Below are the code and all the weights of a small trained network. Each question names an input and a target symbol and asks about switching units off, where a switched-off unit gives its printed mean instead of its output.

import numpy as np


def w(rows, s, z=0):
    codes = np.array(rows[::2]) - 128.0
    scale = np.full(codes.shape[1], s)
    scale[-1] = z or s
    return codes * scale


def norm(h):
    return h / np.sqrt((h * h).mean(-1, keepdims=True) + 1e-5)


def f(y):
    return np.maximum(y, 0)


def softmax(a):
    e = np.exp(a - a.max(-1, keepdims=True))
    return e / e.sum(-1, keepdims=True)


def log_softmax(a):
    a = a - a.max(-1, keepdims=True)
    return a - np.log(np.exp(a).sum(-1, keepdims=True))


def net(x, mask):
    ids = ['ΔΦαβγεζηθμπ'.index(c) for c in x.split()]
    T = len(ids)
    res = E[ids] + P[:T]
    u = 0
    for l in range(2):
        r = norm(res)
        for j in range(2):
            rows = slice(2 * j, 2 * j + 2)
            q, k, v = (r @ M[l][rows].T for M in (Q, K, V))
            z = softmax(np.where(np.tri(T) > 0, q @ k.T / 2**0.5, -1e9)) @ v
            o = O[l][rows]
            res = res + np.where(mask[u + j], z, o[:, -1]) @ o[:, :-1]
        u += 2
        y = f(norm(res) @ A[l][:, :-1].T + A[l][:, -1])
        res = res + np.where(mask[u : u + 8], y, B[l][:, -1]) @ B[l][:, :-1]
        u += 8
    return log_softmax(norm(res)[-1] @ U[:, :-1].T + U[:, -1])


Q, K, V, O, A, B = {}, {}, {}, {}, {}, {}
E = w([
[183,140,122,152,199,158,181,113,139,124,91,157],'Δ',
[219,134,183,138,51,147,128,85,170,111,109,164],'Φ',
[90,113,104,61,159,152,176,103,88,36,152,125],'α',
[187,111,131,54,124,104,159,134,74,133,119,39],'β',
[114,101,180,101,140,74,76,94,183,171,168,118],'γ',
[91,122,64,140,128,101,210,116,138,154,63,126],'ε',
[136,141,129,174,133,5,127,130,132,134,119,131],'ζ',
[184,113,133,117,116,149,92,228,117,192,127,84],'η',
[94,168,135,168,78,150,157,81,154,148,133,52],'θ',
[125,90,155,107,173,146,158,124,214,186,122,190],'μ',
[61,192,119,166,181,83,111,90,123,143,182,153],'π',
],0.02)
P = w([
[97,92,113,188,246,111,52,27,131,170,14,132],'0',
[139,206,109,103,219,89,123,86,242,135,72,82],'1',
[198,170,38,110,170,88,146,93,255,132,160,104],'2',
[216,102,29,155,149,90,152,93,211,135,194,127],'3',
[71,163,238,134,181,120,178,118,131,142,48,104],'4',
[61,71,217,196,152,139,182,94,67,181,91,119],'5',
[113,14,118,223,126,140,186,92,74,187,184,140],'6',
[126,201,196,118,114,97,217,174,156,123,112,140],'7',
[152,145,128,105,105,100,205,176,189,131,190,156],'8',
[165,66,115,150,137,152,220,143,143,186,223,178],'9',
],0.0096)
Q[0] = w([
[182,53,8,158,110,135,127,81,134,152,229,132],'0.h1',
[164,212,72,65,122,91,152,174,236,94,167,112],'0.h1',
[159,131,149,154,151,100,187,112,162,184,140,113],'0.h2',
[146,115,178,137,166,79,235,88,157,151,160,128],'0.h2',
],0.016)
K[0] = w([
[151,17,93,202,107,147,152,89,58,169,215,151],'0.h1',
[53,79,254,165,142,158,116,119,15,151,51,137],'0.h1',
[139,104,138,86,102,128,141,210,75,116,161,124],'0.h2',
[121,117,141,62,118,164,155,190,48,115,187,122],'0.h2',
],0.014)
V[0] = w([
[179,140,193,152,80,87,18,202,133,245,122,105],'0.h1',
[217,95,151,108,158,245,131,183,165,196,110,132],'0.h1',
[155,116,99,40,91,87,125,81,44,94,96,85],'0.h2',
[173,138,105,139,144,86,127,189,99,222,107,51],'0.h2',
],0.011)
O[0] = w([
[163,57,148,121,153,176,95,82,35,247,135,156,63],'0.h1',
[158,199,112,38,94,109,58,103,72,110,98,168,176],'0.h1',
[122,113,129,112,61,110,199,161,44,72,183,147,213],'0.h2',
[85,116,164,124,109,126,103,216,140,134,109,159,255],'0.h2',
],0.015,0.0075)
A[0] = w([
[151,139,106,135,111,86,148,147,28,138,169,54,110],'0.n1',
[152,63,135,176,154,145,123,145,63,188,171,134,15],'0.n2',
[143,139,94,105,72,213,126,105,139,137,123,7,154],'0.n3',
[101,101,211,122,149,86,206,138,211,81,135,99,195],'0.n4',
[123,117,76,131,89,130,225,156,104,148,39,176,130],'0.n5',
[187,126,62,171,178,97,160,161,141,158,9,135,95],'0.n6',
[126,81,174,141,138,50,71,142,186,147,94,103,80],'0.n7',
[108,204,101,41,99,137,106,136,133,95,110,158,1],'0.n8',
],0.012,0.0071)
B[0] = w([
[73,159,177,104,131,160,136,135,193,178,96,221,177],'0.n1',
[158,149,106,79,142,76,202,108,170,103,64,120,187],'0.n2',
[127,185,236,203,72,119,95,147,107,186,95,163,142],'0.n3',
[181,152,49,137,107,136,69,75,93,155,180,84,253],'0.n4',
[118,126,85,93,93,123,31,128,125,207,210,107,176],'0.n5',
[113,189,81,106,85,87,221,177,116,145,82,127,169],'0.n6',
[154,102,172,57,98,37,131,97,89,129,157,133,179],'0.n7',
[132,8,117,213,89,116,129,97,73,124,59,110,191],'0.n8',
],0.012,0.013)
Q[1] = w([
[191,201,130,134,113,108,154,180,255,27,205,52],'1.h1',
[134,39,210,205,178,140,184,124,112,92,54,74],'1.h1',
[123,170,90,132,78,126,177,108,175,89,224,93],'1.h2',
[55,102,166,210,156,204,70,180,217,66,106,117],'1.h2',
],0.0087)
K[1] = w([
[7,200,111,184,191,72,155,123,94,124,87,137],'1.h1',
[147,126,102,48,157,94,111,118,169,172,168,134],'1.h1',
[106,100,106,131,126,77,164,117,112,51,162,106],'1.h2',
[134,146,93,119,75,92,93,175,158,190,125,105],'1.h2',
],0.013)
V[1] = w([
[8,161,122,138,176,105,129,109,121,125,107,121],'1.h1',
[156,130,186,199,64,146,108,99,150,135,96,110],'1.h1',
[109,118,123,111,111,178,151,125,102,98,130,143],'1.h2',
[142,146,149,151,157,142,110,108,156,137,99,160],'1.h2',
],0.011)
O[1] = w([
[26,100,167,133,40,59,121,64,3,94,58,3,91],'1.h1',
[145,158,34,130,184,155,61,197,87,187,74,82,181],'1.h1',
[137,248,205,84,114,112,122,148,215,156,223,142,4],'1.h2',
[106,54,91,164,102,194,96,225,182,71,81,111,2],'1.h2',
],0.0066,0.0019)
A[1] = w([
[103,182,84,109,93,89,90,153,189,2,128,82,103],'1.n1',
[128,134,85,154,161,141,207,178,122,84,80,114,116],'1.n2',
[110,123,120,117,76,117,124,178,201,175,84,97,55],'1.n3',
[182,120,101,149,155,116,102,59,168,138,46,58,68],'1.n4',
[113,54,155,195,154,100,210,148,139,160,167,63,2],'1.n5',
[39,165,99,159,216,144,57,61,185,128,115,161,44],'1.n6',
[210,147,120,160,144,189,132,22,105,75,155,153,107],'1.n7',
[104,111,108,187,142,135,150,176,202,47,199,37,63],'1.n8',
],0.013,0.0071)
B[1] = w([
[173,121,175,96,254,85,165,122,92,187,132,123,254],'1.n1',
[104,213,97,59,137,159,115,162,155,115,181,55,161],'1.n2',
[72,182,132,164,107,118,129,98,61,194,124,151,166],'1.n3',
[152,72,135,117,49,180,152,175,116,71,158,127,185],'1.n4',
[155,181,171,153,204,134,74,176,63,32,116,177,163],'1.n5',
[117,72,194,220,176,100,203,215,94,178,196,199,133],'1.n6',
[79,150,109,203,125,51,104,127,170,187,97,177,169],'1.n7',
[116,175,222,110,58,229,89,47,165,154,59,163,176],'1.n8',
],0.013,0.015)
U = w([
[171,161,113,107,122,17,160,159,64,78,90,131,33],'Δ',
[89,184,127,96,188,116,14,200,185,179,104,167,169],'Φ',
[118,176,102,60,158,179,152,169,211,63,104,115,254],'α',
[97,139,159,49,69,139,166,190,105,85,226,177,118],'β',
[70,41,150,94,101,136,255,131,180,187,86,151,128],'γ',
[142,202,132,106,153,120,177,25,105,172,187,150,86],'ε',
[121,117,131,172,222,144,156,177,82,112,191,140,109],'ζ',
[174,83,122,30,177,181,42,54,76,106,171,125,137],'η',
[44,104,19,132,100,116,128,136,111,187,202,54,123],'θ',
[123,117,89,138,36,114,119,149,195,49,59,225,149],'μ',
[89,142,158,171,74,192,118,100,65,110,119,109,115],'π',
],0.0062,0.0048)

Each question gives the input, a string of symbols that net reads in full, and the target symbol t.
The units are the heads (2 rows each of Q, K, V and O) and the neurons (one row each of A and B). Each row of codes is followed by its name. A weight is (code - 128) times the scale printed after its matrix; where a second scale follows, it is the last column's (O, A, B and U).
mask holds one flag per unit, layer by layer, with each layer's heads first. A switched-off unit (its flag False) gives its mean, the last column of its rows in O or B, instead of its output. The means were averaged over made-up inputs and are rounded, as every weight is.
A unit's drop is (log p(t) with every unit on - log p(t) with that unit switched off) / (log p(t) with every unit on - log p(t) with every unit switched off).
The circuit of an input: a set's keep is (log p(t) with only the set's units on - log p(t) with every unit switched off) / (log p(t) with every unit on - log p(t) with every unit switched off). Starting from the 12 units with the biggest drops (on a tie, the unit counted first), units are removed one at a time, each time the one whose removal leaves the highest keep (on an exact tie, the one counted first), for as long as the keep stays at least 0.8.
circuit, biggest first: the units of the circuit, biggest drop first
top k neurons: the k neurons with the biggest drops, biggest first
k most important neurons of layer l: the k neurons of layer l with the biggest drops, biggest first
input η Φ π Δ ζ Δ, target Φ: top neuron => 1.n5
input Φ μ π Δ Φ Δ, target π: circuit, biggest first => 0.h1, 1.n8, 0.n4
input ζ ζ μ γ Δ ζ ζ Φ Φ Φ, target ζ: top 2 neurons => 1.n5, 1.n8
input γ Δ α, target γ: circuit, biggest first => 0.h1, 0.n4
input ζ Δ μ μ γ Δ Δ Φ, target γ: top 2 neurons => 0.n4, 0.n2
input Δ Δ Δ ζ η Δ Δ, target ζ: circuit, biggest first => 0.h1, 1.n5
input γ γ Δ γ θ Δ η Δ, target θ: circuit, biggest first => 0.h1, 0.n4, 1.n1
input η γ γ Φ α γ γ α η ζ, target γ: top 3 neurons => 0.n2, 0.n4, 1.n1
input ε η θ θ Φ γ Δ, target θ: 2 most important neurons of layer 0 => 0.n4, 0.n5
input γ π μ Δ ε θ, target μ: circuit, biggest first => 0.h1, 0.n8, 1.n1
input α β β ζ α Δ α, target ζ: 3 most important neurons of layer 1 => 1.n5, 1.n8, 1.n3
input ε γ Δ Δ Δ ε μ γ ζ, target ε: 3 most important neurons of layer 0 => 0.n4, 0.n8, 0.n2
input η η ζ π η θ α ζ μ, target θ: top 2 neurons => 0.n4, 1.n1
input β Δ ζ ζ η μ ε β θ, target β: circuit, biggest first => 0.h2
input η γ Δ η Δ, target γ: circuit, biggest first => 0.h1, 0.n4
input ζ ζ μ Δ Δ, target α: 2 most important neurons of layer 1 => 1.n2, 1.n1
input ζ γ γ, target ζ: top 3 neurons => 1.n5, 1.n8, 0.n5
input Δ γ Φ, target μ: top 4 neurons => 0.n8, 1.n4, 1.n7, 0.n3
input α Δ Δ ζ π η γ, target ζ: 3 most important neurons of layer 1 => 1.n5, 1.n8, 1.n7
input γ α Δ ζ ε η μ, target Φ: circuit, biggest first => 0.h2
input ζ α Δ Δ ζ γ γ, target Δ: 2 most important neurons of layer 0 => 0.n8, 0.n5
input Δ Δ Φ, target μ: top 2 neurons => 0.n8, 1.n4
input γ Δ η, target γ: 2 most important neurons of layer 0 => 0.n2, 0.n4
input ζ Δ α Δ Δ π Δ Δ α, target ε: 2 most important neurons of layer 0 => 0.n4, 0.n8
input Δ γ ε γ, target η: 2 most important neurons of layer 0 => 0.n6, 0.n2
input η γ β β Δ η Δ θ ζ, target Φ: 3 most important neurons of layer 0 => 0.n4, 0.n8, 0.n7
input η γ Δ ζ ζ Δ γ, target Φ: 3 most important neurons of layer 1 => 1.n5, 1.n4, 1.n1
input α μ ζ, target α: most important neuron of layer 1 => 1.n8
input Δ β γ, target Δ: top 2 neurons => 0.n8, 1.n1
